Here is a tiny trained network, its code and every weight. The questions are about switching its units off for an input and a target symbol, where a switched-off unit gives its printed mean instead of its output.

import numpy as np


def w(rows, s, z=0):
    codes = np.array(rows[::2]) - 128.0
    scale = np.full(codes.shape[1], s)
    scale[-1] = z or s
    return codes * scale


def norm(h):
    return h / np.sqrt((h * h).mean(-1, keepdims=True) + 1e-5)


def f(y):
    return np.maximum(y, 0)


def softmax(a):
    e = np.exp(a - a.max(-1, keepdims=True))
    return e / e.sum(-1, keepdims=True)


def log_softmax(a):
    a = a - a.max(-1, keepdims=True)
    return a - np.log(np.exp(a).sum(-1, keepdims=True))


def net(x, mask):
    ids = ['ΔΞΩαγεζημπστ'.index(c) for c in x.split()]
    T = len(ids)
    res = E[ids] + P[:T]
    u = 0
    for l in range(2):
        q, k, v = (norm(res) @ M[l].T for M in (Q, K, V))
        z = softmax(np.where(np.tri(T) > 0, q @ k.T / 2**0.5, -1e9)) @ v
        res = res + np.where(mask[u], z, O[l][:, -1]) @ O[l][:, :-1]
        u += 1
        y = f(norm(res) @ A[l][:, :-1].T + A[l][:, -1])
        res = res + np.where(mask[u : u + 8], y, B[l][:, -1]) @ B[l][:, :-1]
        u += 8
    return log_softmax(norm(res)[-1] @ U[:, :-1].T + U[:, -1])


Q, K, V, O, A, B = {}, {}, {}, {}, {}, {}
E = w([
[195,101,151,143,162,74,142,117,134,75,97,126],'Δ',
[123,189,155,146,139,165,185,144,194,144,134,178],'Ξ',
[154,111,155,161,114,103,98,214,90,129,190,99],'Ω',
[94,145,88,173,151,169,188,187,173,139,120,129],'α',
[153,125,77,103,144,121,213,94,85,161,133,138],'γ',
[82,173,146,151,157,136,180,120,185,193,156,152],'ε',
[48,134,181,96,126,134,101,131,128,105,107,55],'ζ',
[154,61,122,120,135,88,121,105,131,208,130,149],'η',
[78,181,165,202,140,178,169,134,156,134,113,194],'μ',
[110,207,138,132,113,68,84,139,193,109,102,7],'π',
[93,141,172,103,163,60,66,203,134,113,113,133],'σ',
[51,121,164,119,196,128,61,169,153,97,127,93],'τ',
],0.022)
P = w([
[38,172,151,3,224,10,160,170,214,80,149,6],'0',
[75,185,172,25,216,59,142,164,202,69,154,79],'1',
[33,160,165,70,189,15,152,135,176,104,147,97],'2',
[29,140,141,90,163,12,132,130,159,102,125,95],'3',
[104,159,167,90,201,56,129,142,172,138,115,63],'4',
[143,181,180,88,205,59,160,164,156,150,115,82],'5',
[84,174,187,112,145,51,193,125,123,157,96,74],'6',
[132,170,229,85,167,124,142,88,130,163,133,89],'7',
[152,110,255,76,161,153,182,156,71,180,75,96],'8',
[177,147,221,119,110,135,164,80,99,178,106,89],'9',
[169,129,197,140,120,115,143,87,61,145,103,113],'10',
[190,104,211,158,91,57,137,77,28,179,80,89],'11',
[183,102,216,161,136,116,125,62,45,229,124,169],'12',
],0.0083)
Q[0] = w([
[50,119,250,66,215,22,52,129,107,98,1,3],'L0H0',
[110,150,223,108,135,115,45,182,85,54,130,47],'L0H0',
],0.0092)
K[0] = w([
[237,60,138,175,91,82,142,81,17,154,137,152],'L0H0',
[211,126,168,141,106,147,120,123,2,121,139,132],'L0H0',
],0.0098)
V[0] = w([
[107,173,1,92,27,204,81,189,71,238,234,154],'L0H0',
[133,144,43,66,160,133,144,23,89,99,2,172],'L0H0',
],0.0064)
O[0] = w([
[165,144,92,96,49,132,95,244,207,166,126,77,1],'L0H0',
[150,220,150,110,95,254,107,143,171,75,45,226,116],'L0H0',
],0.0089,0.022)
A[0] = w([
[147,59,116,217,119,188,227,138,146,245,112,159,97],'L0N0',
[110,202,146,136,1,223,95,216,233,76,17,209,157],'L0N1',
[143,114,102,134,171,92,232,64,125,79,93,191,225],'L0N2',
[145,146,136,93,137,77,176,104,131,56,84,108,151],'L0N3',
[237,102,115,172,111,62,124,109,164,3,12,230,112],'L0N4',
[123,121,88,33,115,53,113,155,118,181,196,70,2],'L0N5',
[184,21,13,224,36,165,189,161,148,166,78,238,162],'L0N6',
[155,67,161,179,149,160,196,60,173,210,98,228,192],'L0N7',
],0.0097,0.0067)
B[0] = w([
[185,202,126,135,119,116,188,88,86,171,180,108,145],'L0N0',
[189,210,98,185,201,206,89,117,79,130,142,200,133],'L0N1',
[173,117,153,113,152,137,144,25,94,106,142,132,250],'L0N2',
[95,173,174,139,124,114,121,93,129,116,69,163,179],'L0N3',
[166,120,193,79,183,207,74,103,152,134,154,105,168],'L0N4',
[182,115,175,146,142,126,131,110,98,91,92,103,143],'L0N5',
[253,153,199,155,87,230,67,92,78,177,81,83,129],'L0N6',
[183,170,88,92,114,99,160,57,96,96,152,110,208],'L0N7',
],0.013,0.023)
Q[1] = w([
[119,89,52,98,88,44,117,160,105,76,180,108],'L1H0',
[200,104,82,193,71,70,159,191,149,237,255,58],'L1H0',
],0.0088)
K[1] = w([
[81,175,197,149,148,120,108,234,61,126,143,138],'L1H0',
[46,179,126,254,122,119,193,176,85,173,233,115],'L1H0',
],0.0086)
V[1] = w([
[46,254,142,94,119,107,162,140,114,123,246,113],'L1H0',
[95,146,133,63,131,77,160,86,20,103,176,106],'L1H0',
],0.0084)
O[1] = w([
[140,131,1,124,94,121,139,186,100,19,79,69,131],'L1H0',
[139,143,54,94,43,190,126,240,167,167,148,207,250],'L1H0',
],0.014,0.017)
A[1] = w([
[158,40,110,171,86,102,136,181,132,164,148,68,80],'L1N0',
[167,136,80,118,109,135,192,101,177,98,135,182,144],'L1N1',
[166,164,97,109,145,97,165,141,138,98,153,87,58],'L1N2',
[191,86,179,169,201,118,208,7,136,137,110,168,255],'L1N3',
[153,85,141,138,113,72,111,172,84,183,196,11,245],'L1N4',
[148,105,143,182,110,68,78,174,81,137,199,51,28],'L1N5',
[102,127,76,139,198,117,71,167,92,114,161,96,62],'L1N6',
[109,91,191,136,43,147,95,184,185,215,111,175,200],'L1N7',
],0.014,0.006)
B[1] = w([
[157,140,194,161,189,191,132,130,133,116,176,71,141],'L1N0',
[147,108,201,129,183,157,114,49,132,114,158,111,172],'L1N1',
[181,100,175,194,139,135,131,78,166,154,117,153,141],'L1N2',
[187,120,197,119,145,169,131,5,118,133,211,133,252],'L1N3',
[185,160,209,202,57,173,71,151,31,151,151,66,152],'L1N4',
[179,177,195,120,122,139,44,159,121,131,139,63,143],'L1N5',
[164,91,137,164,143,129,134,126,170,150,226,94,134],'L1N6',
[92,233,212,98,136,94,155,147,179,183,209,96,138],'L1N7',
],0.012,0.038)
U = w([
[149,49,195,151,148,161,148,30,162,161,101,182,207],'Δ',
[218,168,14,132,20,89,181,119,92,158,168,151,171],'Ξ',
[164,160,105,176,80,119,65,155,3,107,151,28,162],'Ω',
[138,140,114,116,124,121,66,122,136,119,138,118,3],'α',
[151,170,94,182,168,209,66,159,132,124,90,205,95],'γ',
[127,128,114,127,130,136,81,119,130,130,125,121,13],'ε',
[101,131,78,51,66,195,111,133,92,69,100,80,175],'ζ',
[105,164,181,89,114,124,135,144,216,206,113,125,142],'η',
[136,125,125,128,121,139,87,138,119,116,126,134,28],'μ',
[132,175,111,203,150,63,69,87,182,77,68,102,111],'π',
[189,149,126,97,180,19,88,177,46,80,134,179,34],'σ',
[98,84,52,142,206,147,51,130,154,119,198,84,99],'τ',
],0.0071,0.004)

Each question gives the input, a string of symbols that net reads in full, and the target symbol t.
The units are the heads (2 rows each of Q, K, V and O) and the neurons (one row each of A and B). Each row of codes is followed by its name. A weight is (code - 128) times the scale printed after its matrix; where a second scale follows, it is the last column's (O, A, B and U).
mask holds one flag per unit, layer by layer, with each layer's heads first. A switched-off unit (its flag False) gives its mean, the last column of its rows in O or B, instead of its output. The means were averaged over made-up inputs and are rounded, as every weight is.
A unit's drop is (log p(t) with every unit on - log p(t) with that unit switched off) / (log p(t) with every unit on - log p(t) with every unit switched off).
The circuit of an input: a set's keep is (log p(t) with only the set's units on - log p(t) with every unit switched off) / (log p(t) with every unit on - log p(t) with every unit switched off). Starting from the 12 units with the biggest drops (on a tie, the unit counted first), units are removed one at a time, each time the one whose removal leaves the highest keep (on an exact tie, the one counted first), for as long as the keep stays at least 0.8.
units of the circuit, in order: the units of the circuit, biggest drop first
unit that matters most: the unit with the biggest drop
k most important neurons: the k neurons with the biggest drops, biggest first
k most important neurons of layer l: the k neurons of layer l with the biggest drops, biggest first
drop when u is switched off: that unit's drop, to one decimal
input ε σ α α Ω Δ Δ Ξ ε Ξ, target Ξ: units of the circuit, in order => L0H0; L0N0; L1H0; L0N4
input ζ ζ α α π Δ α γ π, target γ: units of the circuit, in order => L0H0; L0N1; L1N3; L0N2
input η μ σ, target η: 2 most important neurons => L0N7; L0N2
input Ω ζ Ω, target Ω: units of the circuit, in order => L0H0; L1N4
input Δ τ Δ Ω ζ α Ξ μ Ω γ ζ, target γ: units of the circuit, in order => L0H0; L0N1; L1N3; L0N2
input Δ Δ Δ Δ Δ α Ω α Δ ζ Ξ α, target Ω: unit that matters most => L0H0
input ε Δ η γ τ π η μ σ σ, target η: 2 most important neurons of layer 1 => L1N7; L1N3
input π ζ σ, target σ: 3 most important neurons of layer 1 => L1N3; L1N1; L1N4
input Δ ζ η τ, target η: 2 most important neurons => L0N2; L0N7
input Δ Δ Ω Δ σ η γ τ ζ μ τ, target γ: 2 most important neurons of layer 0 => L0N1; L0N2
input π Δ η ζ, target η: 2 most important neurons => L0N2; L0N7
input ζ Δ Δ α α, target Ξ: 3 most important neurons of layer 0 => L0N0; L0N4; L0N3
input σ ε σ τ τ σ π, target π: 3 most important neurons of layer 0 => L0N2; L0N7; L0N3
input Δ Δ α σ ζ σ α, target Ξ: 3 most important neurons => L0N0; L1N3; L0N4
input σ α ζ Δ γ ε η μ ζ γ Δ Δ η, target Ξ: unit that matters most => L0H0
input τ τ ζ ζ τ, target τ: 2 most important neurons => L0N2; L1N3
input π σ σ, target σ: 3 most important neurons of layer 0 => L0N2; L0N7; L0N4
input η τ ζ Δ η π, target η: 3 most important neurons => L0N2; L0N7; L1N3
input ζ ε Ω ε α Δ γ ζ π, target γ: 3 most important neurons of layer 0 => L0N1; L0N2; L0N7
input π α σ τ, target τ: unit that matters most => L0H0
input σ ζ σ ζ, target ζ: drop when L1H0 is switched off => 0.4
input σ Δ τ η π, target η: drop when L0H0 is switched off => 1.0
input σ η α ζ Δ η ζ, target η: drop when L0N7 is switched off => 0.1
input τ ε Δ ζ π ε Ω τ σ σ Ω ζ ζ, target Ω: drop when L0H0 is switched off => 1.3
input π Δ α Δ ζ σ ε ζ τ α ε, target Ξ: 2 most important neurons of layer 0 => L0N0; L0N4
input α π α π, target π: 3 most important neurons of layer 1 => L1N3; L1N4; L1N2
